Below are the code and all the weights of a small trained network. Each question names an input and a target symbol and asks about switching units off, where a switched-off unit gives its printed mean instead of its output.

import numpy as np


def w(rows, s, z=0):
    codes = np.array(rows[::2]) - 128.0
    scale = np.full(codes.shape[1], s)
    scale[-1] = z or s
    return codes * scale


def norm(h):
    return h / np.sqrt((h * h).mean(-1, keepdims=True) + 1e-5)


def softmax(a):
    e = np.exp(a - a.max(-1, keepdims=True))
    return e / e.sum(-1, keepdims=True)


def log_softmax(a):
    a = a - a.max(-1, keepdims=True)
    return a - np.log(np.exp(a).sum(-1, keepdims=True))


def net(x, mask):
    ids = ['βγδεζηθμξστφψω'.index(c) for c in x.split()]
    T = len(ids)
    res = E[ids] + P[:T]
    u = 0
    for l in range(3):
        r = norm(res)
        for j in range(2):
            rows = slice(2 * j, 2 * j + 2)
            q, k, v = (r @ M[l][rows].T for M in (Q, K, V))
            z = softmax(np.where(np.tri(T) > 0, q @ k.T / 2**0.5, -1e9)) @ v
            o = O[l][rows]
            res = res + np.where(mask[u + j], z, o[:, -1]) @ o[:, :-1]
        u += 2
    return log_softmax(norm(res)[-1] @ U[:, :-1].T + U[:, -1])


Q, K, V, O = {}, {}, {}, {}
E = w([
[111,56,84,126,193,147],'β',
[153,131,147,117,114,147],'γ',
[156,75,41,179,57,119],'δ',
[143,122,158,105,106,128],'ε',
[138,141,153,116,125,124],'ζ',
[241,178,123,173,121,82],'η',
[141,128,141,138,106,139],'θ',
[100,111,136,53,104,95],'μ',
[133,117,117,60,113,93],'ξ',
[109,168,19,172,162,166],'σ',
[161,140,144,22,141,99],'τ',
[54,253,158,99,52,112],'φ',
[125,181,232,95,178,140],'ψ',
[165,131,253,131,65,102],'ω',
],0.00037)
P = w([
[169,122,141,83,84,244],'0',
[89,126,101,178,165,49],'1',
[158,123,137,99,97,208],'2',
[96,127,104,169,157,65],'3',
[153,123,136,105,101,194],'4',
[103,125,106,162,152,80],'5',
[146,126,132,109,106,177],'6',
[109,124,110,155,149,98],'7',
[140,128,130,116,110,164],'8',
[116,123,113,149,145,109],'9',
[136,130,131,121,116,152],'10',
[119,124,115,141,141,117],'11',
[131,130,134,121,120,145],'12',
[119,119,108,146,141,123],'13',
],0.0011)
Q[0] = w([
[53,115,61,196,180,46],'L0H0',
[106,69,100,160,193,51],'L0H0',
[215,202,222,14,45,249],'L0H1',
[45,82,57,253,215,23],'L0H1',
],0.0051)
K[0] = w([
[202,25,163,102,225,143],'L0H0',
[209,57,119,148,216,74],'L0H0',
[195,128,105,249,106,158],'L0H1',
[78,107,157,2,138,95],'L0H1',
],0.0038)
V[0] = w([
[110,197,113,148,70,144],'L0H0',
[201,15,131,103,141,119],'L0H0',
[254,225,83,140,162,106],'L0H1',
[154,109,102,35,125,77],'L0H1',
],0.0019)
O[0] = w([
[77,108,156,51,120,122,252],'L0H0',
[219,158,122,169,157,170,162],'L0H0',
[253,149,105,113,149,69,156],'L0H1',
[104,116,92,29,108,56,161],'L0H1',
],0.0023,0.00015)
Q[1] = w([
[159,122,167,78,68,221],'L1H0',
[72,152,81,188,172,41],'L1H0',
[70,170,87,205,182,16],'L1H1',
[176,144,208,76,97,254],'L1H1',
],0.007)
K[1] = w([
[144,47,48,151,59,160],'L1H0',
[124,218,224,121,221,112],'L1H0',
[143,174,254,125,64,75],'L1H1',
[149,55,12,158,155,179],'L1H1',
],0.0041)
V[1] = w([
[170,111,90,163,115,122],'L1H0',
[141,167,198,95,196,151],'L1H0',
[124,253,93,155,64,127],'L1H1',
[87,223,82,99,194,165],'L1H1',
],0.0028)
O[1] = w([
[123,74,123,94,112,168,134],'L1H0',
[58,155,159,157,214,29,160],'L1H0',
[104,254,43,153,7,146,165],'L1H1',
[113,219,64,82,221,234,251],'L1H1',
],0.0028,0.0002)
Q[2] = w([
[94,119,15,198,183,56],'L2H0',
[97,138,3,214,168,64],'L2H0',
[69,129,118,229,159,63],'L2H1',
[48,101,94,159,113,82],'L2H1',
],0.0034)
K[2] = w([
[114,176,25,249,144,80],'L2H0',
[129,193,12,253,131,91],'L2H0',
[76,18,91,138,155,119],'L2H1',
[73,88,96,127,160,98],'L2H1',
],0.0032)
V[2] = w([
[108,50,209,80,126,65],'L2H0',
[178,43,91,92,27,183],'L2H0',
[233,222,147,244,152,83],'L2H1',
[184,129,245,12,159,246],'L2H1',
],0.0011)
O[2] = w([
[143,210,91,72,92,186,65],'L2H0',
[115,191,141,142,214,88,162],'L2H0',
[216,238,190,158,206,158,82],'L2H1',
[102,117,72,194,132,6,253],'L2H1',
],0.0013,0.0005)
U = w([
[140,138,153,153,149,140,12],'β',
[143,141,125,91,159,108,5],'γ',
[191,72,133,94,29,213,88],'δ',
[144,30,179,91,220,197,177],'ε',
[123,131,164,205,118,165,83],'ζ',
[255,185,144,109,123,110,187],'η',
[130,105,137,201,97,138,135],'θ',
[15,133,174,47,63,147,239],'μ',
[103,89,84,99,103,93,77],'ξ',
[91,123,111,167,150,150,169],'σ',
[156,107,48,72,154,41,60],'τ',
[101,247,53,124,119,211,199],'φ',
[52,200,138,179,228,57,90],'ψ',
[101,91,215,183,68,34,123],'ω',
],0.0078,0.0028)

Each question gives the input, a string of symbols that net reads in full, and the target symbol t.
The units are the heads (2 rows each of Q, K, V and O). Each row of codes is followed by its name. A weight is (code - 128) times the scale printed after its matrix; where a second scale follows, it is the last column's (O and U).
mask holds one flag per head, layer by layer. A switched-off head (its flag False) gives its mean, the last column of its rows in O, instead of its output. The means were averaged over made-up inputs and are rounded, as every weight is.
A unit's drop is (log p(t) with every unit on - log p(t) with that unit switched off) / (log p(t) with every unit on - log p(t) with every unit switched off).
The circuit of an input: a set's keep is (log p(t) with only the set's units on - log p(t) with every unit switched off) / (log p(t) with every unit on - log p(t) with every unit switched off). Starting from all 6 units, units are removed one at a time, each time the one whose removal leaves the highest keep (on an exact tie, the one counted first), for as long as the keep stays at least 0.8.
units of the circuit, in order: the units of the circuit, biggest drop first
most important unit: the unit with the biggest drop
heads that matter: for each layer, one digit per head in row order, 1 if its drop is at least 0.15 and else 0, layers parted by /
drop of u: that unit's drop, to one decimal
input ε ψ φ ω δ ε τ σ μ, target φ: heads that matter	00 / 01 / 00
input τ η η ω τ β ε ψ η μ ξ, target η: heads that matter	01 / 00 / 00
input γ φ σ ψ η δ ψ ζ δ ξ τ, target δ: units of the circuit, in order	[L1H0]
input ω θ ζ θ ψ η θ, target η: units of the circuit, in order	[L0H1; L2H1]
input ε θ ζ θ ξ φ σ φ γ, target μ: heads that matter	10 / 00 / 00
input β ψ ψ ε ζ, target ε: heads that matter	00 / 01 / 00
input δ β ε θ μ ξ θ γ φ ζ φ δ, target φ: heads that matter	00 / 01 / 00
input η σ γ ψ θ γ ψ ζ ω ζ, target ω: heads that matter	00 / 01 / 00
input τ β ψ γ φ δ θ θ ω δ, target ω: heads that matter	10 / 01 / 00
input ψ θ β β θ τ ε β ε, target ε: heads that matter	00 / 01 / 00
input τ ζ θ μ ε, target ω: units of the circuit, in order	[L2H1; L1H0; L1H1]
input ξ δ ξ γ ε σ φ ζ β μ ψ, target ε: heads that matter	01 / 01 / 00
input θ ε φ ψ τ θ ε τ β θ, target τ: heads that matter	11 / 00 / 10
input μ ζ η ε ε β θ τ ε γ δ μ, target μ: most important unit	L0H1
input φ θ ω ε σ β μ, target ε: units of the circuit, in order	[L1H1; L0H1]
input η γ γ, target η: units of the circuit, in order	[L0H1; L2H1; L2H0]
input μ δ ξ δ ε η β ξ ζ ζ β μ φ η, target φ: heads that matter	01 / 01 / 00
input τ θ δ ζ δ ζ γ ψ θ φ ζ β, target φ: heads that matter	00 / 01 / 01
input μ τ ζ, target ψ: units of the circuit, in order	[L1H0; L2H1]
input δ μ η σ ε θ ψ θ μ, target φ: most important unit	L1H1
input ω θ θ ξ φ φ ψ, target μ: drop of L1H0	0.0
input γ β τ γ σ θ ξ, target φ: drop of L2H1	0.1
input β τ ξ σ σ φ ξ ω η ω ξ σ ω η, target ω: drop of L1H1	1.1
